Below are the code and all the weights of a small trained network. Each question names an input and a class and asks about switching units off, where a switched-off unit gives its printed mean instead of its output.

import numpy as np


def w(rows, s, z=0):
    codes = np.array(rows[::2]) - 128.0
    scale = np.full(codes.shape[1], s)
    scale[-1] = z or s
    return codes * scale


def f(y):
    return np.maximum(y, 0)


def log_softmax(a):
    a = a - a.max(-1, keepdims=True)
    return a - np.log(np.exp(a).sum(-1, keepdims=True))


def net(x, mask):
    res = np.array(x, float).reshape(1, 5) / 4 @ E
    y = f(res @ A[0][:, :-1].T + A[0][:, -1])
    res = res + np.where(mask, y, B[0][:, -1]) @ B[0][:, :-1]
    return log_softmax(res[-1] @ U[:, :-1].T + U[:, -1])


A, B = {}, {}
E = w([
[177,98,189,164],'x0',
[130,198,154,87],'x1',
[2,107,124,131],'x2',
[150,209,129,204],'x3',
[70,181,225,198],'x4',
],0.0088)
A[0] = w([
[80,79,121,81,227],'N0',
[87,114,121,123,208],'N1',
[90,125,52,206,196],'N2',
[109,129,188,70,138],'N3',
[118,137,185,200,192],'N4',
[76,75,60,140,183],'N5',
[208,162,99,102,134],'N6',
[84,165,107,100,204],'N7',
[104,77,139,169,4],'N8',
[169,110,156,69,230],'N9',
[144,146,175,187,126],'N10',
[112,191,105,138,118],'N11',
[137,154,163,148,110],'N12',
[115,250,121,133,159],'N13',
[91,139,170,36,172],'N14',
[111,106,30,197,184],'N15',
[173,189,120,162,237],'N16',
[130,165,153,43,184],'N17',
[246,130,149,107,170],'N18',
[64,69,99,128,209],'N19',
[193,202,189,201,193],'N20',
[96,132,143,135,168],'N21',
[93,166,167,53,168],'N22',
[125,110,80,28,205],'N23',
[98,68,85,174,186],'N24',
[60,178,101,86,162],'N25',
[129,95,195,80,57],'N26',
],0.014,0.0035)
B[0] = w([
[103,167,196,118,204],'N0',
[155,180,170,106,171],'N1',
[188,163,185,84,182],'N2',
[55,116,146,171,169],'N3',
[130,85,164,21,204],'N4',
[194,252,169,20,199],'N5',
[146,92,60,190,202],'N6',
[120,199,133,142,178],'N7',
[123,164,142,123,149],'N8',
[1,150,93,101,196],'N9',
[109,43,154,4,188],'N10',
[214,204,98,117,165],'N11',
[163,101,114,29,164],'N12',
[195,148,99,132,208],'N13',
[64,202,130,183,190],'N14',
[164,169,159,129,187],'N15',
[211,91,51,150,206],'N16',
[104,162,161,230,181],'N17',
[94,73,36,116,234],'N18',
[93,209,198,23,202],'N19',
[181,99,73,34,248],'N20',
[84,126,127,117,160],'N21',
[60,182,102,201,183],'N22',
[50,223,210,152,224],'N23',
[240,177,235,91,183],'N24',
[130,143,131,203,190],'N25',
[95,107,183,172,161],'N26',
],0.0068,0.012)
U = w([
[153,105,61,100,255],'0',
[153,83,166,213,1],'1',
[170,124,100,181,4],'2',
[166,156,206,79,207],'3',
[175,92,124,2,81],'4',
[84,152,99,92,7],'5',
[64,134,186,125,253],'6',
[151,193,140,179,186],'7',
],0.011,0.0035)

Each question gives the input, the list of numbers given to net, and the class t.
The units are the neurons (one row each of A and B). Each row of codes is followed by its name. A weight is (code - 128) times the scale printed after its matrix; where a second scale follows, it is the last column's (A, B and U).
mask holds one flag per neuron, in row order. A switched-off neuron (its flag False) gives its mean, the last column of its row in B, instead of its output. The means were averaged over made-up inputs and are rounded, as every weight is.
A unit's drop is (log p(t) with every unit on - log p(t) with that unit switched off) / (log p(t) with every unit on - log p(t) with every unit switched off).
The circuit of an input: a set's keep is (log p(t) with only the set's units on - log p(t) with every unit switched off) / (log p(t) with every unit on - log p(t) with every unit switched off). Starting from the 12 units with the biggest drops (on a tie, the unit counted first), units are removed one at a time, each time the one whose removal leaves the highest keep (on an exact tie, the one counted first), for as long as the keep stays at least 0.8.
circuit, biggest first: the units of the circuit, biggest drop first
unit that matters most: the unit with the biggest drop
top k neurons: the k neurons with the biggest drops, biggest first
drop when u is switched off: that unit's drop, to one decimal
input [-3,-8,-8,8,0], class 0: circuit, biggest first -> (N16 N18)
input [8,6,-1,-2,-5], class 0: unit that matters most -> N18
input [-8,7,0,-8,2], class 7: circuit, biggest first -> (N25 N17)
input [4,-6,-8,-6,-5], class 0: top 2 neurons -> (N18 N6)
input [-7,1,6,7,-4], class 7: circuit, biggest first -> (N25 N10)
input [4,-8,-5,1,-6], class 0: circuit, biggest first -> (N18 N6)
input [-7,1,6,2,-3], class 3: top 3 neurons -> (N5 N19 N2)
input [-7,-6,-6,-8,-8], class 3: top 3 neurons -> (N23 N5 N24)
input [1,5,-3,-2,-8], class 6: top 2 neurons -> (N23 N20)
input [1,1,5,4,1], class 4: drop when N4 is switched off -> 0.2
input [-4,-5,2,8,0], class 3: drop when N15 is switched off -> 0.2
input [-4,1,8,-8,-1], class 6: drop when N23 is switched off -> 0.3
